[178 128  87  97  94 150 138] = <87>
[155  76 114 104  80 135 161] = <147>
[167  90 131 113  75 109 168] = <158>
[189 110 112 115 105 145 173] = <160>
[144  80 124 105  75 124 160] = <17>
[172 143 142 121  88 139 138] = <28>
[172 147 143 111 103 140 160] = <23>
find: [144  80 124] => <17>
miss <158>: [113 109 167  90  75 131] => [168]

[155 152 152  96  62 113 114  83 147 156] -> <57>
[156 120 161  86  77  86 178 175 176 175] -> <124>
[153 151 153  97  61 110  84  83 150 155] -> <80>
[177 109 140 125  61  85 114 150 170 137] -> <19>
howmany <124>: [175] => 2
miss <57>: [ 83 147 114  62 152 113 152  96 155] => [156]
find: [150 170] => <19>
miss <57>: [156 152  62 155 152 114  96  83 147] => [113]

[149 144 135 126 120 121 127 133 133 123 107  89  78  77  86 101 116 126
 132 138 146 157 166 171 167 156 140 128 125 130 139 147 146 137 123 110
 101  98  97  96  93  89  89  97 114 137 157] : <183>
[121 120 125 131 134 128 113  95  81  76  82  96 111 123 131 136 143 152
 163 170 170 161 146 132 125 127 136 145 147 141 128 115 103  99  97  97
  94  90  88  93 107 128 150 165 169 163 152] : <180>
[123 130 134 129 116  98  83  76  80  93 108 121 129 135 141 150 161 169
 171 163 149 134 125 126 134 143 148 143 131 117 105  99  97  97  95  91
  88  91 104 124 147 163 169 165 154 144 139] : <171>
[149 149 148 142 133 124 119 122 128 134 132 121 103  86  77  78  89 104
 118 128 134 140 147 158 168 171 166 152 138 127 125 131 141 147 145 135
 121 108 100  98  97  96  92  88  90 100 119] : <98>
[169 161 153 149 149 149 147 139 129 122 120 124 131 133 129 114  97  82
  76  81  94 110 122 130 135 142 151 162 170 171 162 148 133 125 127 135
 144 147 142 130 116 104  99  98  97  95  90] : <140>
[136 127 121 120 126 132 133 126 110  92  79  77  84  99 114 125 131 137
 144 154 164 171 169 158 143 130 125 128 138 146 147 139 126 112 102  97
  97  97  93  90  89  95 111 133 153 167 168] : <166>
[133 131 119 102  85  76  79  91 106 119 128 134 140 148 159 168 171 165
 151 137 127 125 132 142 148 145 133 120 106 100  98  97  96  91  88  90
 101 120 143 160 169 166 156 146 140 141 146] : <53>
[122 105  88  78  77  88 103 117 127 133 139 146 157 167 171 167 154 139
 128 125 131 140 147 146 137 122 109 101  98  97  96  93  89  89  98 116
 139 158 168 167 158 147 140 140 144 149 149] : <66>
[ 91  78  77  85 100 115 126 132 137 145 155 165 171 168 157 142 129 125
 129 138 146 147 138 125 111 102  98  97  96  93  89  89  96 113 135 155
 167 168 160 149 141 140 143 148 149 145 138] : <161>
[144 171 167 159 152 149 149 149 146 137 128 121 120 126 132 134 126 111
 144  80  76  84  98 112 124 131 136 144 153 164 170 169 159 144 131 125
 128 137 145 147 144 144 140 158 147 149  97] : <179>
[155 149 149 149 147 140 131 123 120 123 129 134 130 117 100  84  77  80
  92 107 120 129 135 141 150 160 169 171 164 150 135 126 126 133 143 147
 144 132 118 106  99  97  97  95  91  88  91] : <170>
[128 150 166 171 167 158 151 149 149 149 100 136 126 120 121 126 133 133
 124 108  90  78  77  86 100 115 126 132 138 145 155 166 171 168 157 142
 129 125 129 138 146 147 139 124 111 101  98] : <133>
miss <133>: [138 108 124 133 126  90 129 149 115 155 128 120 149 132 146 125 149 126
 145  98 171 100 147 124 100 111 158 133  86 139 166 142 150 126 151 138
 157 171 167 166 136 168  78  77 121 129] => [101]
howmany <179>: [144] => 6
find: [158 147 140 140 144 149] => <66>
find: [128 137 145] => <179>
find: [128 137 145 147 144 144 140 158 147] => <179>

[138 126 134 118  98 125 139 127] = <109>
[123 134 118  98 125 138 127 136] = <64>
[124 108 118 118 152 120 119 136] = <34>
[124 135 118 134 148 125 119 136] = <159>
[124 105 118 115 152 125 119 136] = <51>
[111 181 124 168 125 125 119 136] = <40>
[124 123 118 118 152 125 119 136] = <198>
[124 108 118 118 152 125 119 136] = <142>
[111 118 119 125 168 125 181 136] = <74>
[124 120 125 119 152 125 119 136] = <22>
find: [126 134 118  98 125 139 127] => <109>
miss <51>: [124 105 115 118 136 152 125] => [119]
howmany <22>: [119] => 2
miss <109>: [125  98 139 134 118 138 126] => [127]
find: [111 181 124 168 125 125 119] => <40>

[128 136 136 132 112 127 128 110 130 136 114 127 125 122 128 128 147] : <73>
[124 128 137 133 134 127 129 112 111 122 108 127 127 121 128 128 140] : <162>
[126 128 112 132 107 128 128 132 102  91 118 128 128 131 128 124 150] : <123>
[123 128 124 125 134 128 128 131  95  83 125 127 126 130 128 113 166] : <26>
[126 128 125 134 118 128 128 134 111  91 118 169 140 118 127 128 169] : <33>
[131 128  95 132 128 127 128 123 131  95 128  76 128 133 129 126 146] : <14>
[129 129 124 126 115 128 129 124  75 109 135 129 115 125 128 127 135] : <104>
[123 128 125 124 134 127 128 131 129  76 123 128 128 130 128 125 165] : <32>
find: [102  91] => <123>
find: [ 95 128] => <14>
miss <14>: [128 123 131 129 127 128  95  76  95 128 132 131 133 128 128 126] => [146]
howmany <33>: [169] => 2
find: [131 129  76 123 128 128] => <32>
howmany <73>: [112] => 1

[108 134  66  91 105 112 154 122 102 140 120  70 130 116 147 134 177 130
 152 133 120 125 122 168 136 157 118  70  87 115 114 136 103 134 126  88
 114 133  69 122 130 143 162  70 132 101 151]  <67>
[ 99 145  86 123 125  93 150  96 102 146 121 101 146 131 131 124 140 129
 137 108 119 133 110 164 111 141  82  62  91 112 105 141 107 103 138  88
 148 143 104 103 116 155 186 171 140  93 141]  <132>
[104 140  70 100 111 103 163 112 100 143 120 112 135 120 141 131 166 119
 111 137 129 110 141 164 129 133  82  64  87 112 112 144 103 123 131  87
 125 137  79 113 127 146 173 171 135  97 146]  <54>
[107 132 144 179 168 115 107  89 132  89 125 155 164 142 125 124 128 142
 114 113 127 133  81 121  98 101  88 100 128 122 103 185 116  89 150 108
 189 130 155 112  92 177 154 155 135 107 126]  <10>
howmany <67>: [70] => 3
howmany <10>: [156] => 0
howmany <10>: [107] => 3
howmany <132>: [141] => 3
find: [129 137 108 119 133 110 164 111 141  82] => <132>

[138 129 128  95  70]  <31>
[138  99 128 115 150]  <112>
[109  73 131 185 130]  <108>
[ 85 192 175 140  74]  <38>
[128 128 128  96 128]  <96>
[101 150 157 151 151]  <154>
[138  99 128 115 104]  <37>
find: [129 128] => <31>
miss <31>: [ 70 129 138  95] => [128]
find: [128  96 128] => <96>
howmany <96>: [128] => 4
miss <37>: [104 115  99 128] => [138]
howmany <31>: [128] => 1
miss <108>: [130 185 109  73] => [131]

